Here is a tiny trained network, its code and every weight. The questions are about switching its units off for an input and a target symbol, where a switched-off unit gives its printed mean instead of its output.

import numpy as np


def w(rows, s, z=0):
    codes = np.array(rows[::2]) - 128.0
    scale = np.full(codes.shape[1], s)
    scale[-1] = z or s
    return codes * scale


def f(y):
    return np.maximum(y, 0)


def softmax(a):
    e = np.exp(a - a.max(-1, keepdims=True))
    return e / e.sum(-1, keepdims=True)


def log_softmax(a):
    a = a - a.max(-1, keepdims=True)
    return a - np.log(np.exp(a).sum(-1, keepdims=True))


def net(x, mask):
    ids = ['αγεηθξστφω'.index(c) for c in x.split()]
    T = len(ids)
    res = E[ids] + P[:T]
    u = 0
    for l in range(2):
        q, k, v = (res @ M[l].T for M in (Q, K, V))
        z = softmax(np.where(np.tri(T) > 0, q @ k.T / 4**0.5, -1e9)) @ v
        res = res + np.where(mask[u], z, O[l][:, -1]) @ O[l][:, :-1]
        u += 1
        y = f(res @ A[l][:, :-1].T + A[l][:, -1])
        res = res + np.where(mask[u : u + 8], y, B[l][:, -1]) @ B[l][:, :-1]
        u += 8
    return log_softmax(res[-1] @ U[:, :-1].T + U[:, -1])


Q, K, V, O, A, B = {}, {}, {}, {}, {}, {}
E = w([
[158,205,153],'α',
[133,236,167],'γ',
[138,172,179],'ε',
[223,118,134],'η',
[137,154,181],'θ',
[209,74,153],'ξ',
[251,184,103],'σ',
[239,157,115],'τ',
[111,105,205],'φ',
[28,19,42],'ω',
],0.019)
P = w([
[39,148,2],'0',
[80,126,49],'1',
[95,132,88],'2',
[111,126,117],'3',
[129,129,136],'4',
[146,120,155],'5',
[156,119,173],'6',
[167,117,190],'7',
[175,115,207],'8',
[187,113,220],'9',
[197,106,235],'10',
[207,108,247],'11',
],0.0097)
Q[0] = w([
[125,172,123],'0.h1',
[158,135,150],'0.h1',
[26,102,8],'0.h1',
[97,146,103],'0.h1',
],0.014)
K[0] = w([
[118,98,135],'0.h1',
[209,164,206],'0.h1',
[65,93,2],'0.h1',
[83,160,88],'0.h1',
],0.015)
V[0] = w([
[144,254,125],'0.h1',
[119,135,168],'0.h1',
[209,129,63],'0.h1',
[105,246,62],'0.h1',
],0.0071)
O[0] = w([
[137,43,187,219],'0.h1',
[164,137,145,155],'0.h1',
[150,159,224,250],'0.h1',
[20,2,122,48],'0.h1',
],0.0076,0.0025)
A[0] = w([
[71,173,186,230],'0.n1',
[126,136,133,71],'0.n2',
[222,160,49,99],'0.n3',
[149,249,192,170],'0.n4',
[70,250,87,164],'0.n5',
[173,41,83,163],'0.n6',
[191,83,105,254],'0.n7',
[142,11,181,158],'0.n8',
],0.014,0.0061)
B[0] = w([
[221,68,208,171],'0.n1',
[136,126,132,128],'0.n2',
[84,91,35,191],'0.n3',
[165,60,74,255],'0.n4',
[103,58,202,144],'0.n5',
[53,218,176,157],'0.n6',
[116,241,69,211],'0.n7',
[155,155,254,177],'0.n8',
],0.01,0.017)
Q[1] = w([
[2,69,93],'1.h1',
[89,58,161],'1.h1',
[201,57,73],'1.h1',
[106,78,111],'1.h1',
],0.0083)
K[1] = w([
[55,92,118],'1.h1',
[11,82,108],'1.h1',
[181,151,107],'1.h1',
[78,178,150],'1.h1',
],0.011)
V[1] = w([
[41,233,76],'1.h1',
[250,105,52],'1.h1',
[131,112,126],'1.h1',
[74,199,255],'1.h1',
],0.0046)
O[1] = w([
[245,69,97,48],'1.h1',
[111,142,145,254],'1.h1',
[128,134,123,130],'1.h1',
[137,117,88,70],'1.h1',
],0.012,0.0068)
A[1] = w([
[118,51,123,61],'1.n1',
[124,112,43,2],'1.n2',
[90,248,126,68],'1.n3',
[81,167,75,142],'1.n4',
[175,98,183,90],'1.n5',
[138,169,186,165],'1.n6',
[26,166,103,42],'1.n7',
[128,127,188,59],'1.n8',
],0.013,0.015)
B[1] = w([
[139,181,140,140],'1.n1',
[207,5,194,143],'1.n2',
[103,83,199,201],'1.n3',
[20,109,110,197],'1.n4',
[23,158,131,213],'1.n5',
[204,99,135,254],'1.n6',
[240,231,65,148],'1.n7',
[120,124,15,176],'1.n8',
],0.012,0.013)
U = w([
[114,45,224,217],'α',
[228,100,198,138],'γ',
[173,162,226,2],'ε',
[195,208,130,154],'η',
[162,174,96,189],'θ',
[196,56,76,35],'ξ',
[148,246,42,150],'σ',
[62,185,112,95],'τ',
[82,219,137,91],'φ',
[64,49,76,24],'ω',
],0.012,0.0066)

Each question gives the input, a string of symbols that net reads in full, and the target symbol t.
The units are the heads (4 rows each of Q, K, V and O) and the neurons (one row each of A and B). Each row of codes is followed by its name. A weight is (code - 128) times the scale printed after its matrix; where a second scale follows, it is the last column's (O, A, B and U).
mask holds one flag per unit, layer by layer, with each layer's heads first. A switched-off unit (its flag False) gives its mean, the last column of its rows in O or B, instead of its output. The means were averaged over made-up inputs and are rounded, as every weight is.
A unit's drop is (log p(t) with every unit on - log p(t) with that unit switched off) / (log p(t) with every unit on - log p(t) with every unit switched off).
The circuit of an input: a set's keep is (log p(t) with only the set's units on - log p(t) with every unit switched off) / (log p(t) with every unit on - log p(t) with every unit switched off). Starting from the 12 units with the biggest drops (on a tie, the unit counted first), units are removed one at a time, each time the one whose removal leaves the highest keep (on an exact tie, the one counted first), for as long as the keep stays at least 0.8.
circuit, biggest first: the units of the circuit, biggest drop first
k most important neurons: the k neurons with the biggest drops, biggest first
top k neurons in layer l: the k neurons of layer l with the biggest drops, biggest first
input σ η η γ α ξ σ ξ σ, target ξ: circuit, biggest first	0.n3, 0.n4
input ξ ω θ θ σ, target τ: 3 most important neurons	0.n3, 0.n1, 0.n6
input η γ σ η η η α, target α: top 3 neurons in layer 0	0.n7, 0.n4, 0.n1
input φ ξ ξ ξ ω τ θ φ τ, target ω: circuit, biggest first	0.n3, 0.n1, 1.n4, 1.h1
input σ ξ ω γ γ η θ ξ η, target ξ: top 3 neurons in layer 0	0.n8, 0.n3, 0.n4
input α ξ η τ φ θ η ε ε, target γ: top 4 neurons in layer 1	1.n6, 1.n4, 1.n3, 1.n8
input φ ξ η θ η ξ η η α φ, target γ: 2 most important neurons	1.n6, 1.n4
input ω η θ η ε τ, target φ: 4 most important neurons	0.n3, 0.n1, 1.n3, 1.n7
input α θ τ ξ τ, target ξ: 3 most important neurons	0.n3, 0.n8, 1.n2
input θ ξ ξ ω ξ η η τ ξ γ, target α: circuit, biggest first	0.n7
input ξ σ γ γ θ σ ξ ξ ξ, target ξ: circuit, biggest first	0.h1, 0.n3, 0.n4
input α η σ η ξ, target σ: 2 most important neurons	0.n3, 0.n1
input θ ε ε ξ, target φ: 2 most important neurons	0.n1, 0.n3
input τ γ θ η, target τ: circuit, biggest first	0.n1, 1.n4, 0.n6, 0.n7
input η α ω σ θ φ ξ, target ω: 3 most important neurons	0.n3, 0.n1, 0.n4
input θ ω σ η ω ω ξ τ, target ξ: circuit, biggest first	0.n3
input ξ θ ξ σ, target ξ: circuit, biggest first	0.n3, 1.n2
input α α θ σ α ω φ η γ φ α τ, target α: circuit, biggest first	1.h1, 0.n1, 1.n3, 0.n4
input η η γ η α α τ, target α: 4 most important neurons	1.n3, 0.n1, 0.n3, 0.n6
input η ε φ φ τ α α, target γ: circuit, biggest first	1.n6, 0.n3
input θ α ξ σ φ θ α, target γ: 2 most important neurons	1.n4, 0.n3
input γ ξ σ τ φ η, target ω: 4 most important neurons	0.n3, 0.n1, 0.n4, 0.n8
input ξ ε φ ε φ η τ η ω σ ξ η, target ξ: circuit, biggest first	0.h1, 0.n3, 0.n4
input η η η ξ ε, target α: top 2 neurons in layer 1	1.n5, 1.n7
input ω ξ ω η γ η θ φ γ σ, target ε: 2 most important neurons	1.n3, 0.n8
input α φ ε, target α: top 2 neurons in layer 1	1.n7, 1.n8
